Here is a tiny trained network, its code and every weight. The questions are about switching its units off for an input and a target symbol, where a switched-off unit gives its printed mean instead of its output.

import numpy as np


def w(rows, s, z=0):
    codes = np.array(rows[::2]) - 128.0
    scale = np.full(codes.shape[1], s)
    scale[-1] = z or s
    return codes * scale


def f(y):
    return y / 2 * (1 + np.tanh(0.7978845608 * (y + 0.044715 * y**3)))


def softmax(a):
    e = np.exp(a - a.max(-1, keepdims=True))
    return e / e.sum(-1, keepdims=True)


def log_softmax(a):
    a = a - a.max(-1, keepdims=True)
    return a - np.log(np.exp(a).sum(-1, keepdims=True))


def net(x, mask):
    ids = ['αεμπσψ'.index(c) for c in x.split()]
    T = len(ids)
    res = E[ids] + P[:T]
    q, k, v = (res @ M[0].T for M in (Q, K, V))
    z = softmax(np.where(np.tri(T) > 0, q @ k.T / 2**0.5, -1e9)) @ v
    res = res + np.where(mask[0], z, O[0][:, -1]) @ O[0][:, :-1]
    y = f(res @ A[0][:, :-1].T + A[0][:, -1])
    res = res + np.where(mask[1:13], y, B[0][:, -1]) @ B[0][:, :-1]
    return log_softmax(res[-1] @ U[:, :-1].T + U[:, -1])


Q, K, V, O, A, B = {}, {}, {}, {}, {}, {}
E = w([
[148,151,80,174,192,104],'α',
[167,155,77,252,80,112],'ε',
[89,104,24,162,95,100],'μ',
[75,69,130,111,145,83],'π',
[155,148,169,147,167,170],'σ',
[149,212,131,133,66,111],'ψ',
],0.023)
P = w([
[255,81,166,36,99,73],'0',
[131,149,101,163,160,80],'1',
[82,100,111,173,180,43],'2',
[134,87,79,137,170,233],'3',
[206,42,169,46,101,189],'4',
[164,171,130,88,144,166],'5',
[123,146,115,111,168,99],'6',
[128,130,125,112,169,121],'7',
[156,100,155,62,147,132],'8',
[157,40,155,42,142,139],'9',
[142,91,157,56,149,91],'10',
],0.0075)
Q[0] = w([
[147,130,102,87,139,168],'h1',
[229,2,148,114,42,201],'h1',
],0.0059)
K[0] = w([
[89,174,24,254,142,150],'h1',
[16,149,191,201,153,29],'h1',
],0.005)
V[0] = w([
[92,2,70,97,175,98],'h1',
[104,188,63,130,162,53],'h1',
],0.0095)
O[0] = w([
[2,93,82,198,235,65,2],'h1',
[188,196,54,130,69,69,218],'h1',
],0.0095,0.0038)
A[0] = w([
[192,145,79,210,113,161,98],'n1',
[144,22,113,93,189,99,96],'n2',
[101,90,208,66,85,98,171],'n3',
[232,99,86,184,86,132,61],'n4',
[172,142,162,184,108,181,214],'n5',
[73,91,147,80,108,117,144],'n6',
[203,74,53,148,2,124,254],'n7',
[169,105,142,116,219,125,219],'n8',
[219,212,237,192,134,91,225],'n9',
[135,115,93,104,121,52,59],'n10',
[175,87,137,98,120,226,129],'n11',
[150,97,111,191,170,96,232],'n12',
],0.008,0.0031)
B[0] = w([
[139,64,149,78,132,29,188],'n1',
[220,234,166,185,202,176,139],'n2',
[94,164,229,84,99,170,139],'n3',
[240,135,109,65,153,22,193],'n4',
[59,13,212,56,80,139,192],'n5',
[89,253,191,171,149,89,127],'n6',
[16,153,173,142,124,218,227],'n7',
[80,115,79,147,191,202,161],'n8',
[79,75,80,55,160,154,249],'n9',
[116,215,47,115,124,100,140],'n10',
[90,137,116,179,40,79,166],'n11',
[180,93,152,132,167,203,163],'n12',
],0.0054,0.015)
U = w([
[205,133,69,22,181,79,52],'α',
[161,40,153,92,89,1,16],'ε',
[100,133,58,136,103,155,41],'μ',
[89,167,213,164,167,104,136],'π',
[90,25,148,79,151,205,248],'σ',
[190,178,140,49,80,131,4],'ψ',
],0.0065,0.0023)

Each question gives the input, a string of symbols that net reads in full, and the target symbol t.
The units are the heads (2 rows each of Q, K, V and O) and the neurons (one row each of A and B). Each row of codes is followed by its name. A weight is (code - 128) times the scale printed after its matrix; where a second scale follows, it is the last column's (O, A, B and U).
mask holds one flag per unit, heads first, then neurons. A switched-off unit (its flag False) gives its mean, the last column of its rows in O or B, instead of its output. The means were averaged over made-up inputs and are rounded, as every weight is.
A unit's drop is (log p(t) with every unit on - log p(t) with that unit switched off) / (log p(t) with every unit on - log p(t) with every unit switched off).
The circuit of an input: a set's keep is (log p(t) with only the set's units on - log p(t) with every unit switched off) / (log p(t) with every unit on - log p(t) with every unit switched off). Starting from the 12 units with the biggest drops (on a tie, the unit counted first), units are removed one at a time, each time the one whose removal leaves the highest keep (on an exact tie, the one counted first), for as long as the keep stays at least 0.8.
units of the circuit, in order: the units of the circuit, biggest drop first
top k neurons: the k neurons with the biggest drops, biggest first
drop of u: that unit's drop, to one decimal
input σ μ ε, target σ: units of the circuit, in order -> (h1)
input π α α α μ α ε σ ψ μ, target μ: units of the circuit, in order -> (n7, h1, n5)
input α ψ ψ σ μ ε ε, target ε: top 2 neurons -> (n1, n4)
input ψ μ μ α α μ μ α ψ σ, target α: units of the circuit, in order -> (h1, n7)
input σ σ α α α α π, target π: units of the circuit, in order -> (n9, n6, n2, h1)
input σ σ ψ, target σ: units of the circuit, in order -> (h1, n9, n4)
input π π σ, target π: top 3 neurons -> (n9, n5, n2)
input σ μ σ σ σ ε, target σ: top 3 neurons -> (n7, n5, n9)
input ψ π μ ε ψ π ψ ψ ε μ, target μ: units of the circuit, in order -> (n7, n5, h1)
input σ ψ ψ ψ π, target ψ: units of the circuit, in order -> (h1, n9, n5, n3)
input μ π ψ, target μ: units of the circuit, in order -> (h1, n4)
input ψ ψ ψ σ σ, target ψ: top 2 neurons -> (n4, n11)
input α ψ ψ σ μ, target ψ: drop of h1 -> 0.5
input ψ σ ψ ψ μ, target ψ: drop of h1 -> 0.6
input ε σ ψ σ ε, target ε: drop of n4 -> 1.5
input α σ σ ψ ψ ψ π, target ψ: drop of n9 -> 0.1
